Below are the code and all the weights of a small trained network. Each question names an input and a target symbol and asks about switching units off, where a switched-off unit gives its printed mean instead of its output.

import numpy as np


def w(rows, s, z=0):
    codes = np.array(rows[::2]) - 128.0
    scale = np.full(codes.shape[1], s)
    scale[-1] = z or s
    return codes * scale


def norm(h):
    return h / np.sqrt((h * h).mean(-1, keepdims=True) + 1e-5)


def f(y):
    return y / 2 * (1 + np.tanh(0.7978845608 * (y + 0.044715 * y**3)))


def softmax(a):
    e = np.exp(a - a.max(-1, keepdims=True))
    return e / e.sum(-1, keepdims=True)


def log_softmax(a):
    a = a - a.max(-1, keepdims=True)
    return a - np.log(np.exp(a).sum(-1, keepdims=True))


def net(x, mask):
    ids = ['βγδεθλξπστφψω'.index(c) for c in x.split()]
    T = len(ids)
    res = E[ids] + P[:T]
    u = 0
    for l in range(2):
        r = norm(res)
        for j in range(3):
            rows = slice(2 * j, 2 * j + 2)
            q, k, v = (r @ M[l][rows].T for M in (Q, K, V))
            z = softmax(np.where(np.tri(T) > 0, q @ k.T / 2**0.5, -1e9)) @ v
            o = O[l][rows]
            res = res + np.where(mask[u + j], z, o[:, -1]) @ o[:, :-1]
        u += 3
        y = f(norm(res) @ A[l][:, :-1].T + A[l][:, -1])
        res = res + np.where(mask[u : u + 4], y, B[l][:, -1]) @ B[l][:, :-1]
        u += 4
    return log_softmax(norm(res)[-1] @ U[:, :-1].T + U[:, -1])


Q, K, V, O, A, B = {}, {}, {}, {}, {}, {}
E = w([
[137,149,101,133],'β',
[226,169,248,112],'γ',
[137,104,124,130],'δ',
[79,143,150,138],'ε',
[121,146,103,122],'θ',
[132,99,130,132],'λ',
[78,129,149,135],'ξ',
[138,105,123,131],'π',
[148,139,109,149],'σ',
[120,146,103,124],'τ',
[117,102,156,151],'φ',
[121,147,104,123],'ψ',
[74,133,147,129],'ω',
],0.016)
P = w([
[161,117,122,129],'0',
[65,161,166,108],'1',
[181,103,109,199],'2',
[144,103,165,2],'3',
[168,109,82,210],'4',
[131,166,155,82],'5',
[154,94,74,182],'6',
[163,161,169,65],'7',
[136,89,68,160],'8',
[186,181,171,81],'9',
],0.0094)
Q[0] = w([
[95,123,254,46],'0.h0',
[156,173,113,40],'0.h0',
[125,96,42,165],'0.h1',
[74,126,56,244],'0.h1',
[206,204,190,162],'0.h2',
[173,227,248,59],'0.h2',
],0.0075)
K[0] = w([
[47,103,106,85],'0.h0',
[43,82,35,138],'0.h0',
[33,26,77,212],'0.h1',
[149,34,12,176],'0.h1',
[232,70,222,94],'0.h2',
[157,175,242,2],'0.h2',
],0.0064)
V[0] = w([
[83,164,74,188],'0.h0',
[76,19,56,96],'0.h0',
[83,114,2,13],'0.h1',
[133,219,83,19],'0.h1',
[161,131,252,59],'0.h2',
[22,80,71,76],'0.h2',
],0.0053)
O[0] = w([
[88,2,112,105,159],'0.h0',
[69,109,150,205,113],'0.h0',
[81,77,166,226,4],'0.h1',
[193,165,209,209,27],'0.h1',
[105,236,40,105,176],'0.h2',
[250,120,141,209,99],'0.h2',
],0.0055,0.0017)
A[0] = w([
[134,194,113,152,128],'0.n0',
[155,113,99,135,39],'0.n1',
[144,2,171,91,144],'0.n2',
[153,136,181,78,253],'0.n3',
],0.0069,0.0054)
B[0] = w([
[89,78,47,125,145],'0.n0',
[176,112,210,138,102],'0.n1',
[151,180,88,155,207],'0.n2',
[38,206,38,254,253],'0.n3',
],0.0059,0.0047)
Q[1] = w([
[178,180,149,113],'1.h0',
[123,5,176,106],'1.h0',
[81,199,173,160],'1.h1',
[174,132,111,103],'1.h1',
[85,46,234,77],'1.h2',
[138,115,108,94],'1.h2',
],0.011)
K[1] = w([
[91,196,164,123],'1.h0',
[78,7,66,158],'1.h0',
[123,151,167,65],'1.h1',
[71,82,126,98],'1.h1',
[90,66,103,158],'1.h2',
[160,81,125,80],'1.h2',
],0.011)
V[1] = w([
[193,167,74,84],'1.h0',
[186,192,162,137],'1.h0',
[79,145,157,115],'1.h1',
[111,41,108,144],'1.h1',
[123,3,51,146],'1.h2',
[84,157,87,136],'1.h2',
],0.011)
O[1] = w([
[52,89,123,202,146],'1.h0',
[61,54,163,112,106],'1.h0',
[185,154,163,150,136],'1.h1',
[48,254,197,115,131],'1.h1',
[84,203,140,125,88],'1.h2',
[169,152,205,62,254],'1.h2',
],0.0069,0.0072)
A[1] = w([
[160,109,132,84,197],'1.n0',
[133,7,151,124,254],'1.n1',
[117,139,104,182,193],'1.n2',
[119,149,154,91,183],'1.n3',
],0.012,0.0065)
B[1] = w([
[94,68,176,118,172],'1.n0',
[67,168,251,1,217],'1.n1',
[118,78,181,121,252],'1.n2',
[138,44,74,148,239],'1.n3',
],0.0095,0.0042)
U = w([
[91,67,215,78,254],'β',
[72,131,179,47,160],'γ',
[66,168,113,149,95],'δ',
[227,30,111,73,107],'ε',
[147,133,212,194,118],'θ',
[82,218,101,126,137],'λ',
[191,176,125,88,120],'ξ',
[54,159,110,160,106],'π',
[27,19,114,159,17],'σ',
[146,152,206,193,118],'τ',
[67,132,8,12,126],'φ',
[141,127,191,174,90],'ψ',
[228,169,147,85,153],'ω',
],0.012,0.0046)

Each question gives the input, a string of symbols that net reads in full, and the target symbol t.
The units are the heads (2 rows each of Q, K, V and O) and the neurons (one row each of A and B). Each row of codes is followed by its name. A weight is (code - 128) times the scale printed after its matrix; where a second scale follows, it is the last column's (O, A, B and U).
mask holds one flag per unit, layer by layer, with each layer's heads first. A switched-off unit (its flag False) gives its mean, the last column of its rows in O or B, instead of its output. The means were averaged over made-up inputs and are rounded, as every weight is.
A unit's drop is (log p(t) with every unit on - log p(t) with that unit switched off) / (log p(t) with every unit on - log p(t) with every unit switched off).
The circuit of an input: a set's keep is (log p(t) with only the set's units on - log p(t) with every unit switched off) / (log p(t) with every unit on - log p(t) with every unit switched off). Starting from the 12 units with the biggest drops (on a tie, the unit counted first), units are removed one at a time, each time the one whose removal leaves the highest keep (on an exact tie, the one counted first), for as long as the keep stays at least 0.8.
units of the circuit, in order: the units of the circuit, biggest drop first
most important unit: the unit with the biggest drop
top k neurons: the k neurons with the biggest drops, biggest first
k most important neurons of layer l: the k neurons of layer l with the biggest drops, biggest first
heads that matter: for each layer, one digit per head in row order, 1 if its drop is at least 0.15 and else 0, layers parted by /
input τ λ δ ε τ φ ψ φ, target φ: top 2 neurons => [0.n3; 0.n0]
input ω φ τ, target ω: most important unit => 1.h0
input τ ω τ ε, target ω: heads that matter => 010 / 110
input ω ε ψ τ, target ε: heads that matter => 011 / 111
input φ ε λ, target φ: heads that matter => 010 / 011
input γ φ τ θ θ ε ε φ β, target β: heads that matter => 000 / 000
input θ θ λ φ ω ε, target φ: top 3 neurons => [0.n0; 1.n3; 0.n2]
input σ τ ε ψ, target τ: 2 most important neurons of layer 1 => [1.n1; 1.n2]
input ε φ ε φ ω φ φ θ ω, target φ: 2 most important neurons of layer 1 => [1.n1; 1.n2]
input φ σ σ ε ε λ, target ε: heads that matter => 111 / 111
input φ ω σ θ ε ε θ φ ε τ, target φ: heads that matter => 001 / 100
input φ θ ε ε σ σ, target ε: units of the circuit, in order => [1.n1; 1.h2]
input λ θ ω ε θ φ δ ε β δ, target ε: units of the circuit, in order => [1.h2; 1.n1; 0.h2; 1.n0]
input ψ φ φ ω ε ε φ τ, target ε: units of the circuit, in order => [1.h2; 1.n1]
input π θ ξ β ε θ ω φ, target θ: heads that matter => 010 / 000
input φ δ θ φ ε δ, target φ: units of the circuit, in order => [0.h2]
input ε θ ξ φ λ φ σ φ φ σ, target φ: units of the circuit, in order => [0.h2; 1.h0; 1.h2]
input π σ φ σ φ δ, target σ: heads that matter => 011 / 100
input φ ε φ θ φ β, target θ: top 3 neurons => [0.n3; 1.n1; 0.n0]
input φ φ ε θ φ φ φ ω, target φ: units of the circuit, in order => [0.h2; 1.n3; 1.n1]
input γ φ φ π φ ξ ε σ, target β: units of the circuit, in order => [1.h0]
input φ λ φ φ, target λ: 2 most important neurons of layer 0 => [0.n3; 0.n2]
input φ γ ε φ λ θ, target β: heads that matter => 000 / 111
input ε φ φ, target ε: units of the circuit, in order => [0.h1; 1.h0]
input ξ ξ φ δ ε π, target λ: heads that matter => 011 / 001
input φ θ δ ω ε φ ε, target ε: units of the circuit, in order => [0.h2; 0.n3; 1.h0]
input ξ ε π θ, target ε: heads that matter => 011 / 011
input ψ λ ε φ φ φ σ θ, target φ: most important unit => 0.n3
input τ ε β λ, target ε: heads that matter => 011 / 100
input δ φ σ γ δ σ φ φ σ, target γ: heads that matter => 100 / 001
